Facts:
Z102 ρ:395
Z125 Θ:Z776 ρ:395
Z134 ρ:395 Ψ:Z697 Z605 Z649
Z137 Θ:Z812 Z102 ρ:395 Ψ:Z644 Z696
Z153 Θ:Z776 Z607 ρ:395
Z161 Θ:Z607 ρ:616 Ψ:Z524 Z644
Z163 ρ:395
Z179 Θ:Z204 ρ:616 Ψ:Z605 Z247 Z911
Z180 ρ:395
Z184 ρ:616
Z204 ρ:395
Z208 ρ:616 Ψ:Z254 Z605 Z649 Z273 Z803 Z295
Z242 ρ:395
Z244 ρ:395
Z247 Θ:Z946 ρ:395
Z25 Θ:Z102 Z607 Z163 ρ:616 Ψ:Z396 Z649 Z285
Z254 ρ:616
Z26 ρ:395
Z271 Θ:Z634 ρ:395
Z273 Θ:Z593 Z607 ρ:395
Z275 Θ:Z102 Z607 Z347 ρ:616
Z285 Θ:Z163 Z942 Z347 ρ:616
Z291 Θ:Z25 Z607 ρ:616
Z295 ρ:395
Z302 ρ:395 Ψ:Z644 Z741
Z307 Θ:Z819 Z607 ρ:395
Z329 ρ:395
Z330 Θ:Z25 Z607 ρ:616
Z344 Θ:Z204 Z607 Z981 ρ:395
Z347 Θ:Z776 Z607 ρ:616
Z377 ρ:395 Ψ:Z26 Z102 Z808
Z396 ρ:395
Z405 ρ:395
Z406 ρ:395 Ψ:Z593 Z26 Z629 Z696 Z285 Z556 Z710 Z803 Z295
Z443 ρ:395
Z448 Θ:Z405 Z607 Z942 ρ:395
Z465 Θ:Z607 ρ:395 Ψ:Z869 Z649 Z180 Z911
Z477 Θ:Z607 ρ:395
Z524 ρ:395
Z537 ρ:395 Ψ:Z697 Z869 Z285 Z818
Z554 Θ:Z161 Z330 Z607 Z981 ρ:395 Ψ:Z761 Z911
Z556 ρ:395
Z593 Θ:Z776 ρ:616
Z605 ρ:616
Z607 ρ:395 Ψ:Z819 Z477 Z329 Z942
Z629 Θ:Z666 ρ:395
Z634 Θ:Z607 ρ:616
Z644 ρ:395
Z649 Θ:Z607 ρ:395
Z65 ρ:395
Z666 Θ:Z465 Z161 Z137 Z477 Z607 ρ:395
Z677 ρ:616 Ψ:Z869 Z163
Z696 ρ:395
Z697 Θ:Z161 ρ:395
Z70 Θ:Z812 Z477 Z163 ρ:616
Z710 Θ:Z161 Z477 ρ:395
Z714 ρ:395
Z741 Θ:Z26 Z180 ρ:395
Z750 Θ:Z161 Z629 Z776 Z818 Z607 Z347 ρ:395 Ψ:Z819 Z26 Z605 Z102 Z329
Z761 Θ:Z593 Z347 ρ:616
Z776 Θ:Z477 ρ:395
Z803 ρ:395
Z806 ρ:395 Ψ:Z242 Z666 Z649 Z204 Z714 Z818 Z271
Z808 Θ:Z818 Z347 ρ:395
Z812 Θ:Z697 Z607 ρ:395
Z814 ρ:616 Ψ:Z244 Z443 Z741 Z204 Z818 Z271 Z295
Z818 Θ:Z477 ρ:395
Z819 Θ:Z465 Z161 ρ:395
Z869 Θ:Z161 Z776 ρ:616
Z873 ρ:395 Ψ:Z254
Z911 ρ:616
Z942 ρ:395
Z946 Θ:Z405 Z607 Z163 ρ:616 Ψ:Z396 Z477 Z291 Z710
Z98 ρ:395 Ψ:Z644 Z180
Z981 Θ:Z873 Z477 Z607 ρ:616 Ψ:Z593 Z697 Z477 Z184

Known rows:
[ 0.55 -0.68  0.78 -2.11  0.18  0.35  0.41  0.11  0.81 -0.45 -0.06 -0.18
 -0.28 -0.27]: Z556
[ 2.32 -0.80  0.97  2.06 -0.31 -0.78 -1.22 -1.08 -1.65 -0.80  0.47 -0.39
 -2.04 -1.73]: Z98
[ 0.10 -0.79  0.63 -1.98 -0.09  0.47  0.09  0.29  0.92 -0.64 -0.01 -0.58
 -0.58 -0.52]: Z443
[ 1.44 -0.78  1.02 -1.31  0.05 -0.14 -0.38 -0.09  0.88 -1.10  0.03 -0.68
 -0.67 -0.48]: Z524
[-0.83  0.25 -1.19  1.15  1.23 -0.92 -0.97  0.66  1.44  0.57 -0.24 -0.80
  0.88  1.49]: Z291
[ 3.88 -1.36  1.77  2.05  0.55 -0.80 -2.59 -0.85  0.42 -2.46  0.35 -1.82
 -1.83 -1.08]: Z644
[-1.29 -0.34 -0.24 -0.68 -1.15  0.04  0.99 -0.50 -2.16  0.60  0.31  0.48
 -1.23 -1.85]: Z537
[-0.82  0.42 -0.85  2.19  1.02 -1.89 -0.19  1.03 -0.73  1.32  0.10 -1.15
 -0.91 -0.81]: Z814
[-0.43  0.46 -0.76  0.40  1.72 -1.59  0.27  1.47  0.81  1.34 -0.19 -0.80
 -0.17  0.25]: Z254
[-0.26 -0.66  0.62 -2.32 -0.19  0.43  0.23  0.17  0.70 -0.57 -0.02 -0.47
 -0.43 -0.43]: Z714
[-0.80 -0.86  0.02 -1.14 -0.73  0.65 -0.41 -0.33  0.70 -0.92 -0.03 -0.27
  0.12  0.10]: Z271
[-0.48 -1.27 -0.18 -1.26 -0.11  1.34 -0.70 -1.08  0.74 -0.19 -0.03 -0.10
  0.38  0.68]: Z448
[-1.97  0.36 -0.55  1.30 -2.44  0.56  0.33 -0.79 -2.45  0.20  0.30  0.49
 -0.53 -1.61]: Z465
[-0.86  0.74 -0.70  1.51  0.89 -0.76 -0.86  1.27  1.32  0.63 -0.26 -0.83
  0.50  1.02]: Z634
[ 2.78 -0.23  0.61  3.12 -0.54 -0.22 -1.71 -1.58 -1.35 -1.27  0.41  0.23
 -0.88 -0.54]: Z137
[ 0.95 -1.27  0.72 -1.19  1.49  0.59  0.07 -0.80 -1.05 -1.37  0.09 -2.20
  0.45 -0.86]: Z741
[-0.49 -1.11  0.04 -1.09 -0.36  1.47 -0.34 -0.59  0.75  0.18 -0.03  0.01
  0.21  0.62]: Z247
[ 0.48 -0.80  0.62 -1.95  0.10  0.35  0.38 -0.05  0.68 -0.24 -0.02 -0.11
 -0.56 -0.35]: Z65
[ 0.26 -0.15  0.13 -1.51 -0.36  0.31 -0.09 -0.80  0.68 -1.27  0.00  0.66
  0.83  0.61]: Z710
[ 1.46  0.06  0.24 -0.22 -0.05 -0.15  0.88 -0.57 -1.39  0.67  0.23  1.57
 -1.04 -0.75]: Z406
[-0.95  1.13 -1.63  2.06  0.50 -1.91  0.05  0.48 -1.21  2.19  0.12  0.86
 -0.31  0.17]: Z179
[ 0.27 -0.57  0.55 -1.98  0.06  0.44  0.67  0.02  0.58 -0.12 -0.04  0.15
 -0.34 -0.21]: Z803
[-0.06 -0.64  0.55 -2.03 -0.08  0.34  0.50  0.07  0.44 -0.19 -0.02 -0.09
 -0.37 -0.48]: Z295
[ 0.31  0.70 -1.26  2.87  1.33 -0.75 -0.57  0.00 -0.61  2.78  0.05  0.49
  0.20  1.14]: Z946
[-0.85  0.23 -1.21  1.23  1.18 -1.08 -1.04  0.72  1.04  0.56 -0.17 -1.11
  0.92  1.35]: Z70
[-1.42  0.51 -1.08  1.79  0.61 -1.69  0.08  1.23 -1.28  1.86  0.11 -0.92
 -0.84 -0.96]: Z677
[-0.17 -0.77  0.90 -0.08 -0.75  2.35 -0.03 -0.12  0.83  0.39 -0.18 -0.04
 -0.30  0.42]: Z405

Rows, some named above:
[ 1.92 -0.25  0.77 -2.14  0.88  0.26  1.02 -0.08  0.62  0.10 -0.02  1.19
 -0.08  0.31] => Z329
[ 1.68  1.47  0.23  6.04  0.49 -2.02 -1.82  0.53 -0.89 -0.37  0.08 -0.97
 -0.61 -0.38] => Z161
[-0.27 -0.16  0.37 -0.58 -0.76  1.05 -0.23 -0.37  0.83 -0.86 -0.10  0.15
  0.45  0.47] => Z812
[ 2.58  0.98 -0.58 -0.31  0.38 -0.42  0.88 -2.01 -1.79  0.21  0.29  3.57
  0.98  0.99] => Z750
[-0.03  0.55  0.94 -0.43 -1.17  0.93  0.55  0.31  0.57 -1.44 -0.19  0.43
  0.60 -0.02] => Z776
[ 0.64 -0.34  0.97 -0.32 -0.34  2.04  0.23 -0.07  1.02  0.31 -0.19  0.61
  0.21  0.56] => Z942
[ 1.24  1.01  0.86 -0.31 -0.53  1.11  0.79 -0.06  0.55 -0.36 -0.19  1.67
  0.55  0.72] => Z477
[-0.89 -0.84  0.14 -1.66 -0.97  0.79 -0.22 -0.41  0.98 -0.66 -0.02 -0.53
  0.10  0.06] => Z271
[ 0.16 -0.96  1.20 -0.43  0.61  1.23  0.62 -0.08 -0.96 -1.01  0.01 -2.35
  0.03 -1.55] => Z180
[ 1.62  0.60  0.99 -0.13 -0.26  1.60  0.75 -0.08  0.71  0.14 -0.22  1.65
  0.49  1.03] => Z102
[ 2.27 -0.20  0.84 -2.12  0.88  0.21  0.85  0.01  0.90  0.05 -0.08  1.22
 -0.15  0.33] => Z329
[-1.24 -0.52 -0.39 -0.53 -1.15  0.05  0.82 -0.47 -2.22  0.83  0.32  0.40
 -1.22 -1.76] => Z537
[-0.69 -0.27 -0.85 -0.10 -1.31  0.03 -0.12 -1.52 -1.41 -0.19  0.30  0.98
  0.01 -0.41] => Z554
[-1.18  0.60 -1.11  0.80  0.96 -1.48 -0.66  0.89  0.82  0.00 -0.16 -1.38
  1.09  0.92] => Z761
[-2.10  0.93 -1.79  3.17 -0.04 -0.85 -0.13  0.29 -1.65  2.16  0.10  0.01
  0.10 -0.04] => Z25
[ 2.07  1.72  1.32  2.19 -1.00  1.69  1.36  0.04 -1.08  1.14 -0.05  3.21
 -0.03  0.28] => Z607
[ 0.12  0.50  0.26  0.78 -1.21  0.49  0.56 -0.45 -1.42  0.23  0.18  1.46
 -0.37 -0.48] => Z873
[-0.95 -0.41 -0.08 -0.59 -1.11  0.09  0.68 -0.26 -1.78  0.40  0.25  0.10
 -1.17 -1.74] => Z806
[-0.94  1.05 -1.37  1.76  0.89 -1.90  0.84  0.86 -1.84  2.62  0.14  0.32
 -0.76 -0.61] => Z208
[ 1.50  0.44  0.41 -1.01  0.01  0.63  0.61 -0.69  0.70 -0.72 -0.08  1.62
  0.79  1.16] => Z819
[-1.31  0.09 -0.11 -0.90 -1.38  0.86  0.58 -0.20 -0.05 -0.48 -0.08  0.67
  0.41 -0.23] => Z697
[-1.53  0.38 -0.92  0.41  0.93 -1.51  0.14  1.66  0.09  1.34 -0.10 -1.44
 -0.29 -0.41] => Z911
[ 2.53 -0.15  0.73  3.07 -0.61 -0.34 -1.65 -1.62 -1.16 -1.35  0.41  0.15
 -0.78 -0.73] => Z137
[-1.01  0.98 -1.64  1.76  0.51 -2.07  0.05  0.59 -1.39  2.00  0.13  0.86
 -0.32  0.00] => Z179
[-0.43  1.00 -0.88  0.35  1.71 -1.48  1.02  1.28 -0.09  2.18 -0.13  0.26
  0.05  0.39] => Z605
[-0.19  0.44 -0.44  0.29  1.95 -1.53 -0.04  1.54  1.46  1.09 -0.20 -1.08
 -0.03  0.53] => Z184
[-0.79  0.05 -0.43 -0.57 -0.82 -0.09  1.57 -0.52 -2.66  1.39  0.35  1.60
 -1.00 -1.43] => Z134
[-2.34  0.78 -1.81  2.97 -0.26 -0.76 -0.01  0.42 -1.69  2.34  0.14  0.02
  0.02 -0.19] => Z25
[-0.04  0.14  0.48 -0.91 -0.58  0.60  0.15 -0.20  1.06 -1.28 -0.14  0.02
  0.66  0.30] => Z629
[-0.53  1.06 -0.86  0.10  1.73 -1.49  0.90  1.28  0.03  2.32 -0.12  0.29
  0.01  0.47] => Z605
[-1.05 -0.51  0.74  0.06 -1.23  2.48 -0.05  0.30  0.83 -0.01 -0.19 -0.14
  0.00  0.00] => Z163
[ 2.94  0.30  0.46 -0.63  0.68 -0.10  1.04 -0.87 -1.18  1.11  0.21  2.54
 -0.63 -0.05] => Z377
[ 0.27  0.65 -1.34  2.87  1.06 -0.70 -0.48  0.00 -0.89  2.57  0.04  0.74
  0.23  1.19] => Z946
[-0.36  0.86 -1.02  0.04  1.58 -1.41  0.97  1.44 -0.03  2.16 -0.12  0.29
 -0.05  0.53] => Z605
[ 0.43 -0.44  0.87 -0.24 -0.24  2.06  0.12 -0.11  1.04  0.12 -0.18  0.71
  0.11  0.58] => Z942
[-0.18  1.02 -0.93  0.21  1.67 -1.43  0.95  1.47 -0.30  2.14 -0.14  0.35
  0.01  0.42] => Z605
[-1.22  0.57 -1.18  0.69  1.04 -1.60 -0.69  0.87  0.79 -0.02 -0.18 -1.24
  1.01  0.86] => Z761
[-0.81 -0.21  0.69 -0.92 -1.30  1.12  0.09  0.42  0.91 -0.65 -0.09 -0.22
 -0.34 -0.25] => Z204
[-0.23  1.56 -1.25  2.71  0.60 -1.65  0.01  0.41 -0.86  1.72  0.05  0.98
  0.22  0.72] => Z981
[-3.10  0.67 -1.69  0.95 -0.12 -1.55 -0.57  1.18 -0.03 -0.29 -0.10 -1.86
  0.80  0.06] => Z869
[-2.01  0.06 -1.65  1.15  0.80 -0.67 -0.65  0.51  0.44  1.13 -0.15 -1.37
  0.60  0.97] => Z285
[-1.46  0.00  0.23 -0.67 -1.79  0.84  0.24 -0.01  0.30 -1.29 -0.09 -0.33
  0.36 -0.63] => Z818

